Here is a tiny trained network, its code and every weight. The questions are about switching its units off for an input and a class, where a switched-off unit gives its printed mean instead of its output.

import numpy as np


def w(rows, s, z=0):
    codes = np.array(rows[::2]) - 128.0
    scale = np.full(codes.shape[1], s)
    scale[-1] = z or s
    return codes * scale


def f(y):
    return y / 2 * (1 + np.tanh(0.7978845608 * (y + 0.044715 * y**3)))


def log_softmax(a):
    a = a - a.max(-1, keepdims=True)
    return a - np.log(np.exp(a).sum(-1, keepdims=True))


def net(x, mask):
    res = np.array(x, float).reshape(1, 2) / 4 @ E
    y = f(res @ A[0][:, :-1].T + A[0][:, -1])
    res = res + np.where(mask, y, B[0][:, -1]) @ B[0][:, :-1]
    return log_softmax(res[-1] @ U[:, :-1].T + U[:, -1])


A, B = {}, {}
E = w([
[196,182,189,67,186,78,150,128,115,128,87],'x0',
[102,150,201,178,168,255,125,146,143,129,140],'x1',
],0.012)
A[0] = w([
[89,122,138,79,148,130,141,143,106,128,144,248],'neuron 1',
[89,151,188,154,168,178,117,152,127,113,115,76],'neuron 2',
[97,174,192,185,182,190,100,172,183,118,164,87],'neuron 3',
[174,157,185,78,193,113,127,150,111,107,48,88],'neuron 4',
[60,90,72,146,77,145,74,206,151,88,191,127],'neuron 5',
[115,190,180,159,196,223,125,187,108,126,145,97],'neuron 6',
[49,57,115,201,50,139,80,77,133,102,169,105],'neuron 7',
[190,224,201,101,173,89,133,132,88,82,129,95],'neuron 8',
[153,111,59,113,66,2,100,102,76,124,120,80],'neuron 9',
[206,211,165,86,197,112,173,131,113,146,110,119],'neuron 10',
[126,62,109,162,42,148,135,162,167,152,168,80],'neuron 11',
[96,67,77,163,75,168,81,119,135,121,209,99],'neuron 12',
[131,85,89,61,105,50,117,113,95,109,149,82],'neuron 13',
],0.0085,0.016)
B[0] = w([
[28,94,234,31,122,124,7,113,170,34,190,253],'neuron 1',
[206,146,37,182,79,139,238,133,106,134,101,154],'neuron 2',
[227,211,82,143,68,196,232,71,190,108,113,179],'neuron 3',
[154,166,147,189,143,93,175,186,64,174,134,172],'neuron 4',
[113,144,161,105,170,106,155,161,99,146,153,180],'neuron 5',
[197,171,58,128,68,183,188,83,167,85,125,191],'neuron 6',
[116,122,180,139,178,90,144,197,50,188,151,180],'neuron 7',
[139,129,130,166,188,93,179,197,69,235,154,180],'neuron 8',
[220,201,59,142,50,194,207,79,192,94,124,201],'neuron 9',
[117,106,142,117,183,59,144,173,77,177,152,195],'neuron 10',
[232,120,94,234,152,115,210,205,100,209,104,148],'neuron 11',
[144,143,125,134,194,61,158,166,83,196,174,171],'neuron 12',
[229,191,70,184,90,197,219,128,192,120,100,171],'neuron 13',
],0.011,0.015)
U = w([
[139,137,148,140,209,74,150,198,23,214,150,99],'0',
[199,169,75,139,1,186,164,75,195,111,137,91],'1',
[28,97,220,51,131,120,52,87,157,43,151,254],'2',
[127,111,126,144,101,137,100,125,118,137,99,84],'3',
[132,81,111,167,140,121,119,102,131,148,103,93],'4',
],0.014,0.0084)

Each question gives the input, the list of numbers given to net, and the class t.
The units are the neurons (one row each of A and B). Each row of codes is followed by its name. A weight is (code - 128) times the scale printed after its matrix; where a second scale follows, it is the last column's (A, B and U).
mask holds one flag per neuron, in row order. A switched-off neuron (its flag False) gives its mean, the last column of its row in B, instead of its output. The means were averaged over made-up inputs and are rounded, as every weight is.
A unit's drop is (log p(t) with every unit on - log p(t) with that unit switched off) / (log p(t) with every unit on - log p(t) with every unit switched off).
The circuit of an input: a set's keep is (log p(t) with only the set's units on - log p(t) with every unit switched off) / (log p(t) with every unit on - log p(t) with every unit switched off). Starting from the 12 units with the biggest drops (on a tie, the unit counted first), units are removed one at a time, each time the one whose removal leaves the highest keep (on an exact tie, the one counted first), for as long as the keep stays at least 0.8.
units of the circuit, in order: the units of the circuit, biggest drop first
top k neurons: the k neurons with the biggest drops, biggest first
drop when u is switched off: that unit's drop, to one decimal
input [-6,5], class 0: units of the circuit, in order	neuron 7
input [-8,8], class 0: top 3 neurons	neuron 7; neuron 12; neuron 5
input [3,-4], class 1: top 3 neurons	neuron 9; neuron 13; neuron 7
input [-5,-5], class 0: top 3 neurons	neuron 7; neuron 12; neuron 6
input [-6,6], class 0: top 3 neurons	neuron 7; neuron 12; neuron 9
input [-1,3], class 2: top 2 neurons	neuron 9; neuron 13
input [6,7], class 1: top 4 neurons	neuron 6; neuron 3; neuron 7; neuron 2
input [-7,-7], class 0: top 4 neurons	neuron 7; neuron 12; neuron 5; neuron 6
input [-7,7], class 0: top 4 neurons	neuron 7; neuron 12; neuron 5; neuron 9
input [2,4], class 1: top 2 neurons	neuron 6; neuron 3
input [5,6], class 1: top 3 neurons	neuron 6; neuron 3; neuron 7
input [4,-5], class 1: top 2 neurons	neuron 9; neuron 13
input [-6,3], class 0: drop when neuron 13 is switched off	0.0
input [4,5], class 1: units of the circuit, in order	neuron 6
input [-3,1], class 2: drop when neuron 8 is switched off	0.1
input [2,3], class 2: drop when neuron 9 is switched off	0.3
